Below is a small trained network, with its code and all its weights. Each question gives an input and a class and asks what happens when units are switched off, that is, made to give their printed mean instead of their output.

import numpy as np


def w(rows, s, z=0):
    codes = np.array(rows[::2]) - 128.0
    scale = np.full(codes.shape[1], s)
    scale[-1] = z or s
    return codes * scale


def norm(h):
    return h / np.sqrt((h * h).mean(-1, keepdims=True) + 1e-5)


def f(y):
    return y / 2 * (1 + np.tanh(0.7978845608 * (y + 0.044715 * y**3)))


def log_softmax(a):
    a = a - a.max(-1, keepdims=True)
    return a - np.log(np.exp(a).sum(-1, keepdims=True))


def net(x, mask):
    res = np.array(x, float).reshape(1, 6) / 4 @ E
    u = 0
    for l in range(2):
        y = f(norm(res) @ A[l][:, :-1].T + A[l][:, -1])
        res = res + np.where(mask[u : u + 16], y, B[l][:, -1]) @ B[l][:, :-1]
        u += 16
    return log_softmax(norm(res)[-1] @ U[:, :-1].T + U[:, -1])


A, B = {}, {}
E = w([
[81,163,147,115,113,136,123,236,111,24,32,75],'x0',
[189,109,114,174,64,177,42,153,235,160,78,109],'x1',
[157,213,139,124,191,58,27,66,132,2,219,48],'x2',
[99,33,110,183,250,156,190,100,176,120,108,21],'x3',
[232,175,107,169,234,143,127,148,35,163,90,171],'x4',
[225,148,98,38,69,249,169,51,75,20,102,69],'x5',
],0.0055)
A[0] = w([
[30,118,185,108,88,72,148,144,210,58,127,131,95],'0.n1',
[215,132,168,167,234,82,121,197,78,116,90,178,102],'0.n2',
[74,129,137,213,148,55,112,156,138,172,166,137,21],'0.n3',
[139,134,144,117,152,111,136,6,184,220,191,178,5],'0.n4',
[162,160,136,80,57,47,101,205,85,170,195,182,139],'0.n5',
[51,131,119,84,147,79,200,86,55,86,154,165,97],'0.n6',
[61,66,146,112,64,90,146,98,169,106,182,115,94],'0.n7',
[105,165,117,191,147,36,106,144,182,181,143,137,88],'0.n8',
[34,117,87,91,200,49,209,105,55,113,163,125,72],'0.n9',
[75,139,160,163,193,91,2,116,115,57,195,99,50],'0.n10',
[78,202,156,91,130,115,101,230,139,83,60,153,102],'0.n11',
[42,85,136,119,125,178,183,182,89,189,119,167,50],'0.n12',
[149,57,104,147,217,116,185,114,189,174,176,62,102],'0.n13',
[170,99,79,163,125,154,3,139,251,157,76,86,96],'0.n14',
[39,149,149,141,171,47,80,234,131,155,114,143,60],'0.n15',
[87,125,138,141,201,147,171,194,163,81,70,61,68],'0.n16',
],0.0065,0.0032)
B[0] = w([
[144,158,73,142,148,166,99,149,113,185,143,105,241],'0.n1',
[106,153,68,140,120,185,82,156,183,192,139,70,214],'0.n2',
[149,83,135,40,181,169,124,122,126,119,141,149,200],'0.n3',
[133,46,50,173,82,91,137,173,68,84,188,66,206],'0.n4',
[56,129,165,204,177,113,104,62,163,86,105,146,247],'0.n5',
[202,148,196,153,87,167,67,168,157,138,174,119,228],'0.n6',
[147,180,84,164,200,176,109,120,106,178,82,113,215],'0.n7',
[156,120,157,53,141,173,142,115,77,102,117,142,212],'0.n8',
[190,155,230,171,95,144,80,171,163,128,137,132,239],'0.n9',
[146,131,95,124,126,39,218,144,176,194,91,164,253],'0.n10',
[104,86,116,171,109,90,144,123,80,101,201,130,238],'0.n11',
[139,140,136,130,122,86,194,144,159,166,96,136,208],'0.n12',
[59,149,148,152,140,102,91,60,114,95,107,169,246],'0.n13',
[191,165,246,170,109,139,103,185,150,134,179,143,251],'0.n14',
[168,56,98,67,137,194,126,118,124,87,106,137,247],'0.n15',
[80,118,127,185,135,93,123,78,74,84,156,148,200],'0.n16',
],0.013,0.0043)
A[1] = w([
[141,77,116,120,96,107,145,38,113,182,185,111,118],'1.n1',
[139,100,108,160,161,137,105,112,174,163,134,155,183],'1.n2',
[129,149,129,137,99,137,82,121,179,106,120,146,120],'1.n3',
[108,48,91,140,106,53,108,219,34,90,137,60,17],'1.n4',
[136,122,145,109,105,88,248,136,162,171,36,145,48],'1.n5',
[99,170,185,59,141,88,144,120,80,147,170,65,44],'1.n6',
[167,186,99,37,130,4,162,95,193,133,98,111,49],'1.n7',
[181,154,112,136,162,114,120,99,162,84,162,106,144],'1.n8',
[104,90,100,186,126,128,124,122,111,104,141,121,181],'1.n9',
[178,153,136,40,83,212,189,44,116,40,103,71,5],'1.n10',
[117,128,140,128,141,104,74,68,97,98,72,150,96],'1.n11',
[101,169,92,96,74,123,96,132,114,103,137,206,100],'1.n12',
[126,66,123,2,159,170,120,111,133,85,115,154,139],'1.n13',
[94,197,30,114,145,185,46,140,135,212,116,88,19],'1.n14',
[35,169,147,107,132,96,51,84,116,124,125,185,59],'1.n15',
[67,111,152,111,172,144,161,80,108,135,164,79,95],'1.n16',
],0.0098,0.0022)
B[1] = w([
[111,127,78,143,140,170,98,208,64,91,144,126,175],'1.n1',
[115,168,121,74,64,126,141,111,90,39,92,78,254],'1.n2',
[120,142,180,107,206,97,197,160,56,173,148,132,192],'1.n3',
[150,99,43,140,60,149,91,129,53,125,194,149,212],'1.n4',
[163,143,59,137,159,21,130,162,208,95,138,148,190],'1.n5',
[158,122,132,170,139,137,99,184,160,169,123,130,118],'1.n6',
[156,130,65,161,131,73,177,152,193,131,147,148,183],'1.n7',
[82,77,78,117,70,154,155,172,144,158,49,179,239],'1.n8',
[127,173,116,81,123,99,125,77,65,160,146,165,223],'1.n9',
[136,34,153,6,189,159,126,109,128,122,114,143,228],'1.n10',
[53,144,156,131,118,106,173,123,108,169,138,145,163],'1.n11',
[128,100,135,189,192,106,98,78,139,112,89,96,154],'1.n12',
[141,97,127,61,132,154,176,69,134,141,122,99,201],'1.n13',
[71,180,106,111,150,156,95,119,189,143,114,40,213],'1.n14',
[111,88,161,176,151,124,159,71,131,72,34,112,176],'1.n15',
[152,124,165,156,130,107,99,120,158,99,92,146,144],'1.n16',
],0.012,0.005)
U = w([
[165,46,131,6,144,171,134,109,133,115,117,137,160],'0',
[204,157,241,162,83,140,83,197,150,142,160,144,134],'1',
[125,106,45,144,68,119,88,137,48,109,183,132,164],'2',
[149,136,48,132,111,37,183,161,221,144,105,148,152],'3',
[64,136,176,157,145,101,124,44,107,98,80,137,157],'4',
[99,194,78,100,125,179,78,128,169,165,117,32,137],'5',
[123,130,138,115,109,139,175,81,156,183,197,120,70],'6',
[108,125,139,103,99,103,169,78,155,205,191,104,2],'7',
],0.013,0.0053)

Each question gives the input, the list of numbers given to net, and the class t.
The units are the neurons (one row each of A and B). Each row of codes is followed by its name. A weight is (code - 128) times the scale printed after its matrix; where a second scale follows, it is the last column's (A, B and U).
mask holds one flag per neuron, layer by layer. A switched-off neuron (its flag False) gives its mean, the last column of its row in B, instead of its output. The means were averaged over made-up inputs and are rounded, as every weight is.
A unit's drop is (log p(t) with every unit on - log p(t) with that unit switched off) / (log p(t) with every unit on - log p(t) with every unit switched off).
The circuit of an input: a set's keep is (log p(t) with only the set's units on - log p(t) with every unit switched off) / (log p(t) with every unit on - log p(t) with every unit switched off). Starting from the 12 units with the biggest drops (on a tie, the unit counted first), units are removed one at a time, each time the one whose removal leaves the highest keep (on an exact tie, the one counted first), for as long as the keep stays at least 0.8.
units of the circuit, in order: the units of the circuit, biggest drop first
unit that matters most: the unit with the biggest drop
k most important neurons: the k neurons with the biggest drops, biggest first
top k neurons in layer l: the k neurons of layer l with the biggest drops, biggest first
input [0,-6,-7,-1,-4,2], class 3: units of the circuit, in order => (1.n5)
input [-6,2,-2,7,8,3], class 5: 3 most important neurons => (0.n2 1.n14 0.n5)
input [-6,-3,-1,-3,-2,-5], class 2: 2 most important neurons => (0.n4 1.n4)
input [-7,-4,0,8,4,0], class 4: 2 most important neurons => (0.n13 0.n11)
input [-6,-3,-5,7,7,-2], class 4: 3 most important neurons => (0.n13 0.n1 0.n11)
input [-1,7,7,-2,8,0], class 5: 2 most important neurons => (0.n2 1.n14)
input [-7,8,-2,-4,2,-8], class 0: top 2 neurons in layer 0 => (0.n3 0.n8)
input [5,-6,6,2,-7,-6], class 5: top 2 neurons in layer 0 => (0.n1 0.n7)
input [1,8,-7,6,3,0], class 1: 2 most important neurons => (0.n14 0.n10)
input [7,5,6,6,4,-5], class 2: top 4 neurons in layer 0 => (0.n16 0.n5 0.n11 0.n9)
input [-4,-8,-4,-6,7,-8], class 0: top 3 neurons in layer 0 => (0.n3 0.n15 0.n8)
input [8,2,-6,-6,-8,5], class 2: top 4 neurons in layer 0 => (0.n11 0.n2 0.n10 0.n13)
input [-2,7,4,-4,-8,-7], class 5: top 2 neurons in layer 0 => (0.n1 0.n7)
input [-8,-3,1,-6,-7,4], class 2: 3 most important neurons => (0.n4 0.n2 0.n13)
input [4,1,-7,-6,0,0], class 3: 2 most important neurons => (0.n12 1.n5)
input [-3,4,-5,3,-8,-4], class 5: unit that matters most => 0.n7
input [7,-8,-5,1,-2,2], class 1: 2 most important neurons => (0.n9 0.n6)
input [-5,-2,5,-8,-5,6], class 4: units of the circuit, in order => (0.n5 1.n15)
input [-8,6,-3,8,-6,2], class 2: 3 most important neurons => (0.n4 0.n5 1.n1)
input [-8,3,1,-4,0,-8], class 0: top neuron in layer 0 => (0.n3)
input [-4,-6,0,-4,-7,-4], class 5: top 3 neurons in layer 0 => (0.n7 0.n1 0.n14)
input [8,4,3,6,-7,7], class 2: top 4 neurons in layer 0 => (0.n16 0.n15 0.n8 0.n3)
